Below are the code and all the weights of a small trained network. Each question names an input and a class and asks about switching units off, where a switched-off unit gives its printed mean instead of its output.

import numpy as np


def w(rows, s, z=0):
    codes = np.array(rows[::2]) - 128.0
    scale = np.full(codes.shape[1], s)
    scale[-1] = z or s
    return codes * scale


def f(y):
    return y / 2 * (1 + np.tanh(0.7978845608 * (y + 0.044715 * y**3)))


def log_softmax(a):
    a = a - a.max(-1, keepdims=True)
    return a - np.log(np.exp(a).sum(-1, keepdims=True))


def net(x, mask):
    res = np.array(x, float).reshape(1, 4) / 4 @ E
    y = f(res @ A[0][:, :-1].T + A[0][:, -1])
    res = res + np.where(mask, y, B[0][:, -1]) @ B[0][:, :-1]
    return log_softmax(res[-1] @ U[:, :-1].T + U[:, -1])


A, B = {}, {}
E = w([
[31,132,212,182,38,12,74],'x0',
[214,233,215,171,103,132,130],'x1',
[200,203,163,6,87,184,7],'x2',
[64,108,51,34,255,66,113],'x3',
],0.0057)
A[0] = w([
[218,180,105,43,161,237,94,209],'N1',
[36,64,127,43,106,76,37,183],'N2',
[243,215,73,55,152,244,111,192],'N3',
[242,211,91,46,149,232,128,199],'N4',
[45,55,14,99,232,81,190,202],'N5',
[227,206,137,107,134,231,126,215],'N6',
[55,48,86,200,176,52,192,255],'N7',
[131,204,223,150,76,34,80,187],'N8',
[114,18,65,183,105,152,189,176],'N9',
[53,17,46,192,158,147,220,254],'N10',
[158,97,153,222,32,175,165,230],'N11',
[80,205,217,151,56,18,77,247],'N12',
[204,184,200,217,41,187,189,235],'N13',
[129,215,166,44,70,134,2,240],'N14',
[41,60,47,104,244,60,161,187],'N15',
[131,102,211,233,66,87,171,179],'N16',
[39,107,118,58,112,48,29,237],'N17',
],0.0059,0.004)
B[0] = w([
[244,22,204,36,221,218,43,238],'N1',
[96,53,88,22,90,61,24,190],'N2',
[234,44,219,97,253,234,50,243],'N3',
[249,72,215,93,242,233,51,241],'N4',
[54,33,33,31,242,43,103,243],'N5',
[220,116,207,202,215,204,149,228],'N6',
[24,131,60,208,181,100,179,234],'N7',
[212,218,223,166,109,42,114,221],'N8',
[38,25,58,131,149,226,178,180],'N9',
[19,19,40,200,202,185,156,235],'N10',
[84,91,194,226,73,195,162,216],'N11',
[127,232,212,170,71,25,88,246],'N12',
[154,133,199,226,120,195,157,254],'N13',
[232,89,195,50,91,97,34,254],'N14',
[28,65,25,39,236,24,96,231],'N15',
[87,150,193,229,67,134,223,212],'N16',
[149,112,119,23,79,42,31,208],'N17',
],0.0056,0.0079)
U = w([
[149,230,17,6,5,202,241,1],'0',
[40,71,119,217,18,217,216,139],'1',
[133,160,148,11,11,28,39,150],'2',
[250,59,190,64,221,249,71,148],'3',
[3,50,5,42,226,50,124,181],'4',
[125,255,211,219,72,47,172,158],'5',
],0.0057,0.0051)

Each question gives the input, the list of numbers given to net, and the class t.
The units are the neurons (one row each of A and B). Each row of codes is followed by its name. A weight is (code - 128) times the scale printed after its matrix; where a second scale follows, it is the last column's (A, B and U).
mask holds one flag per neuron, in row order. A switched-off neuron (its flag False) gives its mean, the last column of its row in B, instead of its output. The means were averaged over made-up inputs and are rounded, as every weight is.
A unit's drop is (log p(t) with every unit on - log p(t) with that unit switched off) / (log p(t) with every unit on - log p(t) with every unit switched off).
The circuit of an input: a set's keep is (log p(t) with only the set's units on - log p(t) with every unit switched off) / (log p(t) with every unit on - log p(t) with every unit switched off). Starting from the 12 units with the biggest drops (on a tie, the unit counted first), units are removed one at a time, each time the one whose removal leaves the highest keep (on an exact tie, the one counted first), for as long as the keep stays at least 0.8.
circuit, biggest first: the units of the circuit, biggest drop first
unit that matters most: the unit with the biggest drop
k most important neurons: the k neurons with the biggest drops, biggest first
drop of u: that unit's drop, to one decimal
input [8,6,-1,6], class 2: unit that matters most => N17
input [5,8,5,0], class 5: circuit, biggest first => [N12 N8]
input [6,4,7,-2], class 5: circuit, biggest first => [N12 N8]
input [1,3,2,7], class 4: circuit, biggest first => [N13 N6]
input [4,-7,7,5], class 2: 3 most important neurons => [N17 N10 N14]
input [8,-8,-1,-8], class 1: 3 most important neurons => [N9 N11 N10]
input [4,-6,-8,-6], class 1: 2 most important neurons => [N16 N11]
input [8,8,7,2], class 2: 2 most important neurons => [N14 N17]
input [4,0,1,6], class 4: drop of N15 => 0.1
input [-6,-4,-4,-5], class 4: drop of N15 => -0.1
